Here is a tiny trained network, its code and every weight. The questions are about switching its units off for an input and a class, where a switched-off unit gives its printed mean instead of its output.

import numpy as np


def w(rows, s, z=0):
    codes = np.array(rows[::2]) - 128.0
    scale = np.full(codes.shape[1], s)
    scale[-1] = z or s
    return codes * scale


def f(y):
    return np.maximum(y, 0)


def log_softmax(a):
    a = a - a.max(-1, keepdims=True)
    return a - np.log(np.exp(a).sum(-1, keepdims=True))


def net(x, mask):
    res = np.array(x, float).reshape(1, 5) / 4 @ E
    y = f(res @ A[0][:, :-1].T + A[0][:, -1])
    res = res + np.where(mask, y, B[0][:, -1]) @ B[0][:, :-1]
    return log_softmax(res[-1] @ U[:, :-1].T + U[:, -1])


A, B = {}, {}
E = w([
[227,198,139,167,116],'x0',
[92,145,119,179,250],'x1',
[149,125,3,172,92],'x2',
[38,250,89,114,119],'x3',
[151,98,144,11,171],'x4',
],0.0054)
A[0] = w([
[92,118,129,110,109,34],'n1',
[78,222,137,139,157,157],'n2',
[123,139,113,134,158,13],'n3',
[95,89,87,114,72,16],'n4',
[44,116,128,96,106,102],'n5',
[113,153,110,123,142,62],'n6',
[180,151,171,23,131,111],'n7',
[240,178,90,188,97,141],'n8',
[123,127,150,122,76,220],'n9',
[135,137,143,122,110,106],'n10',
[135,120,91,119,174,12],'n11',
[145,120,252,194,169,142],'n12',
[49,147,128,107,98,251],'n13',
[75,241,137,148,158,122],'n14',
[111,89,60,178,167,54],'n15',
[196,182,104,158,125,186],'n16',
[194,152,168,24,138,116],'n17',
[130,86,149,67,243,167],'n18',
],0.015,0.0018)
B[0] = w([
[171,126,136,125,130,152],'n1',
[77,240,151,95,160,227],'n2',
[142,150,123,117,147,143],'n3',
[124,95,234,111,130,177],'n4',
[223,111,98,111,132,198],'n5',
[139,148,102,111,145,152],'n6',
[90,60,124,50,84,230],'n7',
[119,186,130,234,17,242],'n8',
[131,146,157,86,168,182],'n9',
[118,138,117,116,132,145],'n10',
[123,157,106,125,170,151],'n11',
[176,55,190,195,198,227],'n12',
[209,137,51,98,118,214],'n13',
[88,253,153,77,170,238],'n14',
[45,91,88,103,140,185],'n15',
[168,165,110,180,66,204],'n16',
[89,57,109,51,81,232],'n17',
[57,106,51,228,143,255],'n18',
],0.03,0.0076)
U = w([
[110,170,253,130,163,147],'0',
[52,59,94,38,107,239],'1',
[167,130,192,159,206,5],'2',
[178,151,139,221,55,71],'3',
[91,80,86,206,169,209],'4',
[126,250,83,55,153,116],'5',
[227,54,161,63,138,117],'6',
],0.0055,0.0017)

Each question gives the input, the list of numbers given to net, and the class t.
The units are the neurons (one row each of A and B). Each row of codes is followed by its name. A weight is (code - 128) times the scale printed after its matrix; where a second scale follows, it is the last column's (A, B and U).
mask holds one flag per neuron, in row order. A switched-off neuron (its flag False) gives its mean, the last column of its row in B, instead of its output. The means were averaged over made-up inputs and are rounded, as every weight is.
A unit's drop is (log p(t) with every unit on - log p(t) with that unit switched off) / (log p(t) with every unit on - log p(t) with every unit switched off).
The circuit of an input: a set's keep is (log p(t) with only the set's units on - log p(t) with every unit switched off) / (log p(t) with every unit on - log p(t) with every unit switched off). Starting from the 12 units with the biggest drops (on a tie, the unit counted first), units are removed one at a time, each time the one whose removal leaves the highest keep (on an exact tie, the one counted first), for as long as the keep stays at least 0.8.
circuit, biggest first: the units of the circuit, biggest drop first
k most important neurons: the k neurons with the biggest drops, biggest first
drop when u is switched off: that unit's drop, to one decimal
input [5,-7,-8,-5,0], class 6: circuit, biggest first -> [n18]
input [2,-8,0,5,2], class 1: 3 most important neurons -> [n12; n7; n17]
input [-8,-3,7,2,7], class 6: circuit, biggest first -> [n5; n4]
input [6,5,-6,2,5], class 1: 3 most important neurons -> [n17; n7; n8]
input [5,6,-8,-5,0], class 4: 2 most important neurons -> [n18; n12]
input [7,-4,2,5,1], class 3: 2 most important neurons -> [n8; n16]
input [-4,-7,-8,-4,-1], class 6: 4 most important neurons -> [n12; n15; n2; n14]
input [-1,3,-8,1,-2], class 2: 2 most important neurons -> [n12; n8]
input [0,-5,7,-5,4], class 3: 4 most important neurons -> [n8; n14; n15; n2]
input [4,-7,3,-5,2], class 3: 3 most important neurons -> [n8; n16; n15]
input [7,8,-3,-1,-1], class 0: 2 most important neurons -> [n12; n14]
input [-4,-8,-4,3,1], class 6: 2 most important neurons -> [n5; n18]
input [-4,5,-6,2,2], class 4: 3 most important neurons -> [n18; n12; n9]
input [-1,1,-8,2,2], class 1: circuit, biggest first -> [n7]
input [2,-6,-5,-6,-2], class 6: 2 most important neurons -> [n12; n18]
input [6,2,-7,-1,6], class 1: drop when n7 is switched off -> 0.5
input [-7,3,5,-2,6], class 4: drop when n18 is switched off -> 0.4
input [6,6,-5,-8,-1], class 4: drop when n12 is switched off -> 0.2
